Each row has a name. Each piece below is followed by the name of the row it came from. Each question is about the rows just above it.

j985: [ 89 113 115 134 135 170 163 157]
j721: [138  96 169 125 118  94  85 143]
j308: [166 168  89 113 114 147 149 144]
j267: [167 163 157 133 138 171 173 139]
[170 163 157] | j985
[163 157 133] | j267
[ 89 113 114] | j308
Where do [168  89 113] appear? | j308

j890: [122  90 145  93 144 160  96]
j207: [140 114 149 137 118 114 141]
j374: [111 149 162 114 149 137 174]
j571: [119 114 141 114 149 137 174]
j183: [146 150 171 136 172 106 178]
[172 106] | j183
[118 114] | j207
[118 114 141] | j207
[141 114 149 137] | j571
[111 149] | j374

j900: [143 141 131 132 121 136 116 130  92  99 144 129 132 137 136 101 119 149
 122 123 113 114]
j787: [143 132 136 121 144 141  99  92 131 130 129 116 168 118 139 123 110 133
 131 120 119 126]
j705: [143 132 136 121 144 141  99  92 131 130 129 116 127 135 145 112 126 123
 125 157 126 119]
[101 119 149] | j900
[129 132 137 136 101 119 149 122 123 113 114] | j900
The row with [168 118 139] is | j787
[143 132 136 121 144 141  99  92 131 130 129 116 127 135 145 112 126 123
 125 157 126 119] | j705
[130 129 116 127 135 145 112 126 123 125 157 126] | j705

j667: [141 122 116 154 120 111 173 133 166 110 130 120 154 122 120  99 154 116
 141  94 167 129]
j648: [119 147 129 146 117 138 132 127 108 123 116 128 138 116  89 146 123 129
 128 148 147 110]
j418: [118 110 149 141 102 137 117 123 166 110 130  99 120 154 141 122 116 154
 120 111 170 133]
[120 154 122 120  99 154 116 141] | j667
[141 122 116 154 120 111 170 133] is in which row? | j418

j880: [141 115 123 137 131 130 112 118 119 128]
j131: [125 133 123 128 106 143 166 119 113 135]
j90: [137 118 125 133 123 128 107 148 122 133]
j408: [137 125 107 123 118 133 128 119 125 135]
Where do [137 118 125 133 123 128 107] appear? | j90
[125 133 123 128 107] is in which row? | j90
Which row holds [133 123 128 106]? | j131
[141 115 123 137 131 130 112 118 119] | j880
Which row holds [118 133]? | j408
Which row holds [141 115 123 137]? | j880

j646: [155 137 121 109 141 116]
j291: [136 136 112 108 166 159]
j194: [131 148 125 105 106 140]
j717: [132 132 132 115 130 145]
j126: [119 123 128  92 148 150]
j96: [142 155 118 126 117 122]
j942: [131 132 131 114 131 145]
j312: [117 123 101 120 116 115]
j670: [125 123  88 130 140 127]
j380: [141 149 119 128 107 111]
j939: [113 122 141 116 109 121]
j420: [135 123 121  92 116 135]
The row with [117 122] is | j96
[121 109 141 116] | j646

j439: [125 127 111 103 123 121 125 123 114 103 107 151 114 129 151]
j146: [100 159 150 103 154 106 113 107 147 146 150 138 150 102 119]
j405: [138 135 149 141 131 134 130 136 148 146 147 132 157 107 153]
j932: [126 110 105 134 122 121 131 115 100 103 104 152 107 146 132]
j629: [124 121 131 115 100 103 104 152 107 146 114 119 119 136 153]
j649: [149 140 149 141 131 134 130 145 151 155 150  94 147 117 128]
Which row holds [122 121 131 115 100 103 104 152 107 146]? | j932
Where do [149 140 149 141 131 134 130 145 151 155 150  94 147 117 128] appear? | j649
[138 135 149 141 131 134 130 136 148 146 147 132 157 107 153] is in which row? | j405
Which row holds [140 149 141 131 134 130 145 151]? | j649
[106 113 107 147 146 150 138 150 102 119] | j146
[124 121 131 115 100 103 104 152 107 146 114 119 119 136 153] | j629
[111 103 123] | j439

j489: [144 113 132 127 116 134 139 126 119 128 144 125 141 118 101 125 128 121
 122 120 123 124 115]
j590: [146 113 134 122 117 141 140 130 127 127 146 116 157 130 122 126 131 120
 112 123 121 117 107]
j472: [136 121 131 124 124 135 133 128 129 127 137 121 143 130 125 127 129 125
 120 126 124 122 117]
j210: [155 106 134 127 117 131 144 111 112 128 155 123 139 122 105 129 124 119
 133 119 120 131 116]
j204: [140 116 131 126 119 135 137 128 122 128 140 124 141 126 121 125 129 121
 121 122 124 123 117]
j619: [164  95 136 127 105 137 152 116 105 129 164 123 149 118 101 124 127 111
 124 112 118 124 105]
j280: [137 124 132 121 130 135 132 123 133 125 138 116 146 133 125 132 127 128
 123 130 122 125 118]
j434: [140 122 133 120 129 138 133 124 135 125 141 112 152 135 124 131 128 127
 120 130 120 122 113]
Where do [124 119 133 119] appear? | j210
[122 133 120 129] is in which row? | j434
Which row holds [140 116 131 126 119]? | j204
[164  95 136 127 105 137 152 116 105 129 164 123 149 118 101 124 127 111
 124 112 118 124 105] | j619

